Below are the code and all the weights of a small trained network. Each question names an input and a class and asks about switching units off, where a switched-off unit gives its printed mean instead of its output.

import numpy as np


def w(rows, s, z=0):
    codes = np.array(rows[::2]) - 128.0
    scale = np.full(codes.shape[1], s)
    scale[-1] = z or s
    return codes * scale


def f(y):
    return np.maximum(y, 0)


def log_softmax(a):
    a = a - a.max(-1, keepdims=True)
    return a - np.log(np.exp(a).sum(-1, keepdims=True))


def net(x, mask):
    res = np.array(x, float).reshape(1, 6) / 4 @ E
    y = f(res @ A[0][:, :-1].T + A[0][:, -1])
    res = res + np.where(mask, y, B[0][:, -1]) @ B[0][:, :-1]
    return log_softmax(res[-1] @ U[:, :-1].T + U[:, -1])


A, B = {}, {}
E = w([
[126,88,199,200,139],'x0',
[127,128,129,128,124],'x1',
[176,107,116,128,24],'x2',
[121,63,211,47,138],'x3',
[130,127,127,130,129],'x4',
[73,12,45,140,124],'x5',
],0.011)
A[0] = w([
[244,224,166,111,150,84],'n1',
[162,77,154,216,113,164],'n2',
[66,184,111,167,199,151],'n3',
[144,221,196,117,123,39],'n4',
[140,67,214,185,163,81],'n5',
[130,132,66,77,129,183],'n6',
[109,122,207,197,117,78],'n7',
[145,145,102,207,149,72],'n8',
[145,96,155,85,147,20],'n9',
[132,201,100,35,88,108],'n10',
[166,190,183,91,145,75],'n11',
[167,91,70,127,42,149],'n12',
[93,162,118,108,200,238],'n13',
[118,135,207,224,91,73],'n14',
[90,168,74,95,105,93],'n15',
[140,109,190,41,128,95],'n16',
[221,149,165,108,26,149],'n17',
[207,118,90,172,83,114],'n18',
[153,161,103,11,125,101],'n19',
[46,35,40,118,137,51],'n20',
[124,83,168,59,135,2],'n21',
[146,209,44,226,114,91],'n22',
],0.012,0.0086)
B[0] = w([
[88,79,65,131,68,243],'n1',
[143,247,103,96,164,219],'n2',
[98,81,184,50,137,221],'n3',
[78,103,48,143,104,203],'n4',
[159,158,76,71,173,202],'n5',
[125,172,178,152,212,199],'n6',
[136,154,101,79,172,180],'n7',
[178,70,146,106,117,175],'n8',
[157,41,125,152,124,144],'n9',
[143,139,108,105,202,209],'n10',
[123,131,51,107,31,199],'n11',
[96,144,176,56,111,225],'n12',
[102,125,205,56,93,239],'n13',
[171,166,79,83,155,188],'n14',
[185,191,88,138,187,167],'n15',
[192,16,188,232,160,203],'n16',
[87,124,189,85,128,244],'n17',
[98,120,174,49,117,193],'n18',
[190,211,92,106,163,197],'n19',
[106,114,39,117,65,219],'n20',
[184,53,121,193,105,162],'n21',
[224,2,177,172,122,250],'n22',
],0.0088,0.011)
U = w([
[87,109,37,122,73,61],'0',
[179,84,131,151,122,77],'1',
[108,143,124,117,122,250],'2',
[145,163,85,99,168,69],'3',
[97,139,134,119,117,232],'4',
[72,124,167,80,111,65],'5',
[74,178,158,168,116,151],'6',
[50,175,151,247,130,104],'7',
],0.014,0.015)

Each question gives the input, the list of numbers given to net, and the class t.
The units are the neurons (one row each of A and B). Each row of codes is followed by its name. A weight is (code - 128) times the scale printed after its matrix; where a second scale follows, it is the last column's (A, B and U).
mask holds one flag per neuron, in row order. A switched-off neuron (its flag False) gives its mean, the last column of its row in B, instead of its output. The means were averaged over made-up inputs and are rounded, as every weight is.
A unit's drop is (log p(t) with every unit on - log p(t) with that unit switched off) / (log p(t) with every unit on - log p(t) with every unit switched off).
The circuit of an input: a set's keep is (log p(t) with only the set's units on - log p(t) with every unit switched off) / (log p(t) with every unit on - log p(t) with every unit switched off). Starting from the 12 units with the biggest drops (on a tie, the unit counted first), units are removed one at a time, each time the one whose removal leaves the highest keep (on an exact tie, the one counted first), for as long as the keep stays at least 0.8.
units of the circuit, in order: the units of the circuit, biggest drop first
most important unit: the unit with the biggest drop
top k neurons: the k neurons with the biggest drops, biggest first
drop of u: that unit's drop, to one decimal
input [6,-1,-4,-6,3,-7], class 0: top 2 neurons => n1, n4
input [8,-7,5,-2,2,-6], class 3: top 4 neurons => n14, n2, n7, n5
input [7,0,-4,5,-6,3], class 3: most important unit => n5
input [8,-5,-5,0,0,6], class 3: units of the circuit, in order => n5, n2
input [8,-5,2,-6,3,-3], class 3: units of the circuit, in order => n2, n14
input [-1,3,7,-6,2,2], class 5: top 2 neurons => n12, n18
input [-7,7,-3,7,-3,-6], class 1: top 2 neurons => n16, n21
input [-3,-1,7,-8,1,-8], class 0: top 3 neurons => n1, n4, n11
input [1,-1,7,8,8,8], class 0: top 2 neurons => n20, n22
input [7,-5,2,6,-1,2], class 3: units of the circuit, in order => n5, n2
input [-1,3,-4,7,-5,3], class 1: units of the circuit, in order => n16, n21
input [-3,0,8,5,8,-8], class 0: top 2 neurons => n1, n11
input [7,0,5,-4,0,-8], class 0: units of the circuit, in order => n1, n4
input [-1,5,-6,6,-1,-8], class 0: most important unit => n11
input [-3,3,-7,8,6,-6], class 1: top 2 neurons => n16, n21
input [6,-6,0,-7,-1,5], class 1: top 2 neurons => n22, n8
input [8,-1,0,-5,0,-5], class 3: top 2 neurons => n14, n2
input [4,-3,1,-1,-3,-5], class 0: units of the circuit, in order => n1, n4, n11
input [7,5,-7,4,4,-4], class 3: drop of n7 => 0.3
input [5,-1,0,8,-4,2], class 1: drop of n16 => 0.2
